Each row has a class, written after it.
[   6 -360  164  183  -31 -135  453  108 -153 -215  124  -39  305   52
  -28  -94  -84  144 -392 -525   31 -157  243 -130   40  160 -147  -94
   85  -44 -102   78  127 -161 -436  224  -80] : bifal
[   6 -121   14  -66   72   68  252  112 -130    4  -18 -240   14  -39
  -40  -36  -20  -79 -390 -183   91 -125  -71  -35   31  -81  -34  -35
  235  137 -196   56  288  -55 -221   38 -161] : Bot
[ 251 -301 -114 -363   16  339  106  275   94  335  347 -295 -181 -165
  154  -49  245   58 -130 -289   92 -221  306  -10 -107  289  232   86
   62  139 -253  483   76 -304   -6  -36 -334] : Bot
[  79   -5 -214  -48   37 -155  -90 -218  110   72  152   42   63 -153
  -11  183 -228  286  152 -103  -60  -60 -112  144   94 -132  324  184
 -116  106  155 -327  -91 -120  158 -148  -42] : Bot
[-112  264   65  198 -189  284 -211   85 -384   52  -23  254  -95  163
  139   46  148 -234  365  479 -149 -127  -21   95    1 -147 -152  176
 -287 -299  266  113 -266  587   76  406   87] : viki
[-287  118 -181  -16  128  -10   44  133 -383   48  -73   61  118  -51
  -92  308 -256  -44   58  292  -78  -50  -39  -12   48 -431  -84  179
  -47    8   86 -298   83  165  271   60  -34] : Fab
[-202  -36   98 -366   86  224 -228  200 -375  264  386 -211 -208 -237
  240  166   50  197  -66   83   12  -34  102  -10  -79   50  250  270
  240   48   25   42   56 -183  -72  127  -22] : Bot
[ -59 -183 -331 -502  203  296  -83  154  -14  231  116 -128 -129 -279
   54  320  -90    0  -83  -20   23   21  165  -67 -155   77  129  167
  -46  250   35  216   65 -214  204 -196 -173] : zekik
[-207 -119 -248 -189  149 -159  162  170 -350  218   31 -181  250 -134
  -90  244 -276 -136 -187  -62  178 -114  -34 -159  -55 -318  107   67
  244  223    6 -301  292 -323  155  -96 -249] : rero
[-153 -159 -103  -48   44  -37  278  156 -138  -28  -21  -81  169 -132
    5  -26  -94  216 -176 -121   57  -61  224  -58   25  -55  -38  -71
  -29   71  -39   77  155 -200  -34   45 -245] : bifal
[-260    5 -286  -69  135 -218  251   36 -277   12 -326  -51  192 -164
  -64   66 -215  416 -101  -15  -11   48  158  139  206 -423   82  -44
  -56   64  106 -271  157 -276  121   27 -291] : Bukur
[ -39   -5 -103 -202  111 -139 -135  -95 -232    2   51 -345   64 -106
   23   77    3 -114 -192 -329  164   39 -170   88 -111  -51   79    0
  360  250  134 -315  307 -345  -53 -306   50] : rero
[  89 -154  150  121 -159    8  152  119  104 -322   57   49   52   98
   63  -29  109  213  -81 -480 -107    8  374 -104  -38  395 -301  -61
 -158 -132   18   87  -52  -28 -267   -3  102] : zekik
[  66  102  195 -283  126  107  280  -28  234  -32 -263 -214 -339 -217
   25 -409   79  391 -387 -131   -7   49  129  272  316   50  138 -226
  239  265 -290  179  376 -365 -302 -353  -96] : Rorek
[-211  296  119  314  -62 -100 -240 -185 -169  -99   45  305  -40   71
   80   51 -158  -78  292  379 -139   17 -343  173  131 -294 -135  147
  -76  -85  325 -431 -112  442   72  136  280] : Fab
[  26   51 -303 -270  106  348  149  496 -723  201  -22 -325  151  163
  -38  510  128 -206  -95 -121  -13 -150  282 -274  -83 -232   54  325
  104 -161 -160   82   95   65  212  135 -145] : Bukur
[ 345  163 -248  185  -10  -54  480  184  -31 -153 -498 -189  154  328
 -210  -73  179 -128  -46 -364  -57 -181  166  125  172 -289 -159 -197
 -117 -129 -247  -77  169   76  255 -115 -347] : Fab
[ -22  158   25 -308  103  134 -212  -49   25  -79 -168 -303 -308 -153
  161 -163  225  111 -138 -148  -14  159   83  320  -18  121   55  -52
  149  128   59   47  209 -230 -179 -304   11] : rekag
[-263  338  132  216 -127 -218   62    9 -354 -109 -137  109   34   59
   50 -108  -33  565  110  225 -167   -1   80  314  296 -366   41   -8
  -74 -135  191 -353  -88   54  -33  262    0] : zekik
[-142  249  103   43  211 -268 -130 -375   58 -298 -361  256 -105 -149
 -201  225 -528  558  109   -1 -252  328 -261  273  456 -261   75  161
 -147  125  248 -736    7  135 -101 -276  345] : Rorek
[  15 -250  -64  148  -77   -2  429  487 -671  167  167 -299  508  223
 -173  217  -22 -541 -348 -212  239 -415  -93 -388  -58 -257  -95  -31
  306  -86 -212   35  279   70 -127  478 -411] : viki
[ 234 -167  -40  -71   66   22  169   91  130 -247  158  -45  138   40
  -80  278 -116   57 -143 -588  -54  -29  159 -187  -43  284 -146  100
  -21   98 -104 -155   14  -89 -117 -249  162] : zekik
[-201  121  394   60    6   74  -14   95 -141 -339  -77  -50 -178  -46
  160 -209  118  332 -236 -216 -110  139  194   93   95  122 -295    0
  216  -38   54 -129  183  -33 -458   56  232] : gav
[  91   46   70   22 -120 -110  253  108   96   49   15 -128   27  -36
   68 -297   83  505 -102 -202  -14 -179  194  231  195  -95  131 -172
   24   47 -130  -47  116 -270  -71  -41 -264] : fuz
[  83 -299  104 -145  109  265 -110 -190  265  -47  276  150 -213 -190
  120   60 -115 -154 -135 -167  -12   44    2  -60  -93  466  -19  135
  -36  152   54  272   -9   49 -340 -163  201] : Rorek
[-460  209  229 -638  323  173  -82  203 -126  149 -170 -343 -402 -444
  218 -127   19  505 -295  230    2  280  195  244  105 -131  162  -29
  481  268 -136  -29  371 -586 -132 -126  -20] : rero
[  -2    8  261 -297   -7  437 -148  161   61  -32   49 -166 -393  -54
  209 -104  283  -87 -209 -122  -48  167  204  -65 -160  426 -206   53
  170   18  -19  368   79   17 -282  -60  233] : rero
[-190   58  253 -208  183  -67  166  -32 -153  -45  -92 -186  -77 -161
  -26  -54 -194  110 -468 -115   60   88 -178   93  175 -176  -28   -9
  487  286  -65 -316  380 -221 -314 -124   96] : rero
[-115 -264  181  156  -14  106   20  -47 -174 -133  150   66   26   19
  123  -77  -13 -213 -256  -71   92  -37 -110  -82  -58  165 -266    7
   89   44  121  166   84  193 -383  311   71] : lobig
[-188  -70   17  -68   27  153  221  389 -224   -2   44    1   92  -34
  -17  183 -166  -87 -107  121  -21  -88  140 -250    3 -132 -260  107
   58   44  -82  -24  123  140   21  160  -50] : zekik
[  24 -151 -145 -319   44  353  155  337  -35  195  -63 -144  -61 -146
   60  -27  120 -106 -125   33   60 -151  270 -106  -77  106  -30  -48
  -48   82 -157  474  137  -96   71   -9 -300] : viki
[  68 -102  160   74   30   29 -390 -388  350 -390  129  206 -141  -93
   91   36 -128  -75   55 -234  -84  180 -240   29  -64  431 -288  136
 -112  174  321 -162  -45  213 -271 -312  513] : lobig
[-212  -42 -365  187  -10  -26  295  322 -544   76 -329 -116  223   70
  -55   52  111  224  -34   44  -13 -163  433   79   56 -350  -13  -93
 -261 -260  115   77  -23  -25  229  465 -529] : gav
[-266 -209   -4  276  -37 -140  -20   48 -280 -100   91   30  149  -58
  106   26 -129 -198  -66   61  108  -83 -112 -133  -73  -35 -267   17
  -22   36  217 -112   99  117 -125  243  -90] : Bot
[ 204   44  202 -152   24   58   81 -151  528 -366 -138  -13 -203 -147
  -19 -186  -18  423 -146 -463 -206  150  206  158  144  348 -167  -22
  -35  170  -66   -1  102 -198 -223 -534  264] : bifal
[ 118   19  -38   37  -54    6  155   83   48   19  132  113   81    9
  -61  118 -136  423   60 -152 -150 -156  201   46  116  -61   96   82
 -239  -64  -24 -101 -168   12   60   26  -91] : fuz
[  -4 -147   -8 -174  168   29 -132 -199  483  -67  172  233  -94 -277
  -59  196 -421  -77   39    9  -56   76 -234 -113   21  125 -122  164
  -40  338  104 -211   75   56  107 -443  259] : Fab
[-232 -176 -102  296  -21   25  -64  197 -417   30  101   50  272   94
   76  181  -91 -661  -35  208  179 -216 -302 -333  -93 -103 -358  110
  137   23  136  -91  145  283  -76  304  -45] : Bukur
[ 102 -260 -104   72   -6  -58  415  170  235  -69  -72   -2  154  -22
 -101 -148  -76  -31 -133 -255   49 -149  187  -54   51   44 -221 -171
 -118   85 -147   98  184  -64   16  -75 -334] : Fab
[-194   48  150 -171  208 -146 -105  -62 -272 -189  129 -158   68 -150
   37  218 -245   76 -171 -264   41  142 -149  -88   34  -58  -44  170
  356  216   87 -552  314 -208 -208 -289  254] : bifal
[ 228 -185  244   91 -102  251  116  258  186  -55  273   94 -102   61
  111 -103   69 -104   17 -174  -95 -181  186 -150  -13  312 -240  151
  -60  -31 -178  212  -72  222 -218  115   60] : Bot
[ 175   54 -319 -105  -45  192  178  139  -75  193  -91  -16   47   23
  -16   74  130  432  145  -85 -160 -165  407  204  145 -145  250  115
 -282 -120  -19  249 -184 -123  223  104 -303] : Bukur
[-300  -53  120  459 -274 -129  -27  169 -766   93  372   54  324  209
  146   95   63 -306   12  128  127 -243  -96 -139 -136 -125 -147  117
  147 -267  292 -124 -111  207 -186  685    1] : rero
[-186  258  161  -11   38   65  -58  169 -407 -213 -126  -40  -28   42
   64  154  -16  269  -53  -28 -185  137  152   28   58 -191 -195  126
   -6 -140   98 -264   45  141 -132   96  160] : fuz
[ 247 -114  -39  339  -85   35   49 -375  411 -265 -173  268    0   77
  -55 -139  -78 -269   10 -252   -2  -97 -276   97   73  204 -299  -37
 -202   81  185  100   -7  389 -261 -191  114] : Bukur
[ -42 -523 -338  143  -60  136  -90  326 -356  176  359  -92  308    2
  158  185  103 -766  -10  -99  236 -348  104 -289 -458  266 -139   73
  -76  -82  176  480  -37   64  -45  367 -361] : rekag
[-214 -126  351   -2  -15  -43 -198  -80  -55 -208  274 -140 -111 -176
  211 -156  -23  107 -209 -222   77  107  -46  -42    3  303 -117  -28
  380  158  179 -133  261 -302 -496    2  246] : Rorek
[-332  250  247 -258   23  268 -338   82 -480  285  179 -113 -315 -193
  308  -50  166 -124   48  471   95  -37 -170  135   19 -122   94  136
  320   78  152   26  172   14 -129  136   53] : viki
[ 201 -113   35 -330  129  195   80   66  171 -115    4 -187 -131  -77
   -9  -19   46  125 -124 -405   -8   44  224  -53   -1  184  -48   28
   67  180 -138   68  202 -178  -66 -288   63] : lobig
[ -79  178  -61 -430  226  230  104  242 -350   58  -56 -366 -109  -58
    5  236   56  251 -216 -129  -84   69  266   96   38 -199  118  138
  216   68 -147  -60  238 -256  103 -130  -51] : Fab
[-138  156  -56 -339  167  214 -539 -174 -231  -18  220  -78 -199 -207
  129  327  -33  -84  107    8  -71  215 -120   35 -227  111   78  374
  101  112  308 -100    8   32  -32 -319  362] : bifal
[ 204 -148  212  -49   -3  -57  450 -126  499 -283 -166   76  -46  -69
 -197 -272 -142  515 -348 -521 -133   31  300  122  190  235 -159 -172
  -74  160 -158   54   78 -200 -330 -274   48] : rero
[ 173  -38 -276 -151  -33   90   53   74  -43  184  105 -178   14  -40
   49    8  126  166  -26 -202  -26 -219  235  225  -18  -11  305   55
  -82    9   -3  150  -48 -185  120  -47 -338] : rekag
[ 168 -393 -120 -182  -74  390  -29  368 -139  362  493 -240  -80  -31
  238   75  299 -330 -129 -179  126 -322  189 -200 -275  384  144  148
   49  -29 -155  600  -30  -83  -52  241 -294] : Bot
[ -55    4  -79 -389  225  140 -271 -270  470   26  -59   55 -390 -479
  100  -37 -212  177   36  103  -35  214  -59  202   64  200  132   55
  -30  410  131   55  146 -267    4 -611  125] : Rorek
[-461  -18  295   -9  -19  -37 -225  206 -742  -77  304 -292   34  -20
  283   42   96 -218 -239  -19  197   14 -159 -123 -142  -19 -199   35
  551   37  244 -273  338 -101 -409  331  129] : zekik
[-115 -131 -213  234  -53  375  -94  363 -857  157  106  -94  223  319
   61  409  167 -899 -128  137  155 -289 -240 -391 -336  -71 -223  266
  149 -306   57  403  -20  669  -66  592 -128] : Bukur
[  64  156 -243 -409  185  162   71  150 -258   53 -163 -227  -20  -61
  -20  288   -4  206  -53 -227 -107   74  232   35   65 -204  187  220
   54   35  -64 -128  130 -186  155 -272    7] : Bukur
[   8  125  184 -225   36  495  270  423 -284  -44  -98 -217 -276  162
   88    3  340  -88 -366 -114  -90   36  439 -138 -105  185 -277   56
  123 -158 -332  365   39  104 -167  157   55] : rero
[-249  -53  165 -213  148  101  -96   87 -420   80  263 -174    8 -143
   83  187 -183 -154 -292   16  121  -80 -251  -81  -94 -165  -10  167
  430  195   14 -177  322   10 -263    0  135] : fuz
[   5 -511   21  411 -194 -242  220 -150   37 -183  223   33  382   85
   97 -165  -31 -152 -266 -470  176 -207   -2 -220  -93  310 -148 -168
   72  -70  199  129   58 -109 -433  306  -71] : Bukur
[ -83  326  -66  178   26 -188  -26 -195  -98 -109 -205  207    3  -32
  -60   78 -195  421  182  114 -169   12 -109  331  356 -424  125   90
 -217   -2  256 -534  -90  100  184  -42   24] : gav
[-175  -29 -206  -41    7  228 -285  -61  -79   84  102  175  -48  -91
   68  311 -150 -332   65  232  -19   57 -135 -111 -259   86 -160  227
 -163   60  311   79 -136  282  107  -46  150] : rero
[ 242 -242  -90  490 -291   56   77  177  -17  -34  308  178  283  289
   45    5  134 -318  174 -151    8 -370   48 -181 -109  199 -203   17
 -297 -223   28  256 -257  344   27  399 -133] : lobig
[ -14  234  -59 -158   22  234 -163  -25 -141 -138 -206  -59 -229  -48
   59  132  127  361   60  -52 -241  180  246  206   17   -6  -52  195
 -206  -93  138   30  -75   85   10  -96   89] : Bot
[  78  318  -17  185  -28 -253  144 -279  382 -278 -239  319  -43  -63
  -38 -114 -202  711  175  -34 -270   95   12  407  426 -188   67  -73
 -368   62  125 -410 -192   11   60 -195   71] : zekik
[-203 -235   -7  172  -28   46  181  443 -444   19   74 -135  221   88
   35   52  -26 -495 -212   20  150 -286   81 -294 -120  -81 -329   -1
  164   -8  -68   74  220   96 -118  334 -242] : rekag
[  30 -119 -203  -16   75  -39   30 -113 -109   -7   32  -29   94  -40
  -52  219 -156 -118  -96 -203   70  -92 -175   58  -29  -48   69   66
   -2  137  139  -64   61   48  -18  -87  -62] : zekik
[-226   98  204  139    1  159 -180  242 -545 -186   82 -126   28  175
  113  131   82 -459 -121  104   44    5 -200 -257 -114  -67 -398  163
  286  -74   45 -164  193  376 -213  288  229] : lobig
[ 113  175  -68 -226  103  395 -260  200 -188   24  -21 -195 -200   59
   88  207  131 -588  -43   47   26  -41 -236  -76 -180    0 -189  173
   86  110  -42   49  189  348   54 -298  111] : fuz
[-151  612  218 -556  330  417 -230   97  -78 -167 -499 -146 -528 -207
   12   19   27  639  -61  354 -325  433  124  385  339 -188  -12  288
  122  187 -119 -167  133  133 -144 -326  359] : rekag
[  44  -53  -16   44   27   40  199   35  -50  -42  -96  -62   63   37
  -71   21  -63   47 -271 -179    2 -135  -41   30   55  -92  -75  -49
   26   60 -117   21  143   64 -137  -21 -106] : fuz
[ 308 -289 -214  133  -22 -269  371 -220  376 -152  -91  -72  276  -27
 -176 -111 -162  321 -264 -629   53 -168    3  212  114   64  111 -248
 -183  170  -11   -7   78 -284 -141 -202 -287] : fuz
[-244 -122   49 -105  106  156  205  304 -191   20    9 -108  -28 -164
   90  -42  -49  -18 -272   32   69  -85  196 -111  -10  -44 -152    4
  182   88  -54   71  230 -126 -107  126 -106] : gav
[-114   20  228  -53   90 -118 -141 -194   90 -250  158  -73  -53 -121
  106  -53 -120  -24 -129 -144    8   82 -194   62   10   93 -140    1
  283  198  160 -373  245 -125 -188 -262  316] : Fab
[-262   38   98   35  116  -22 -139 -181 -240  -82  -35   17 -105 -138
   58   10 -123  139 -216  103  -16  170 -187  137  109  -36   44   19
  140   64  173 -107   88   -5 -346  131  104] : Rorek
[ 189 -365 -211  -59 -142    7  199  219  -39  157  309 -143  177  -40
   24   -7  124  451   18 -480  -28 -279  531   23  -83  211  265   52
 -197 -126  -28  273 -150 -378   -5  233 -404] : Bot
[-207  253 -364 -526  308 -111   42 -247  163  165 -419 -216 -243 -427
  -38  -40 -180  721  -96   70  -47  260   62  506  247 -438  439  -96
   20  344   74 -240  300 -551  328 -506 -310] : Fab
[-252  259  -77 -125   40   77 -430 -260 -275   99   62   47 -255 -200
  189  157  -53  407  210  300 -148  158  -84  399   41 -196  242  274
 -146    2  427 -209 -165   94   90   42   51] : Bot
[-377  116  205   -3   71   69 -200 -230 -457 -111   35  -19 -141 -117
  151  -66  -36   38 -266  136   46   91 -250  170   12  -83 -114   73
  254  115  301  -93  200  122 -396   91  144] : bifal
[ -98  -71   92  287  -53 -241   84   39 -260 -330   92  -48  327  108
   16  139 -101   75 -138 -370   -8  -74   18  -53   42  -26 -148   22
   71  -97  160 -443   82  -68 -188  124  112] : gav
[-217  288  -92 -331  234  142  -19   92 -519  123 -213 -190 -108 -135
  -11  249  -89  284 -203  159  -71   74  -38  191  105 -454  215  145
  123   43  -11 -130  173   20   27  -30  -69] : fuz
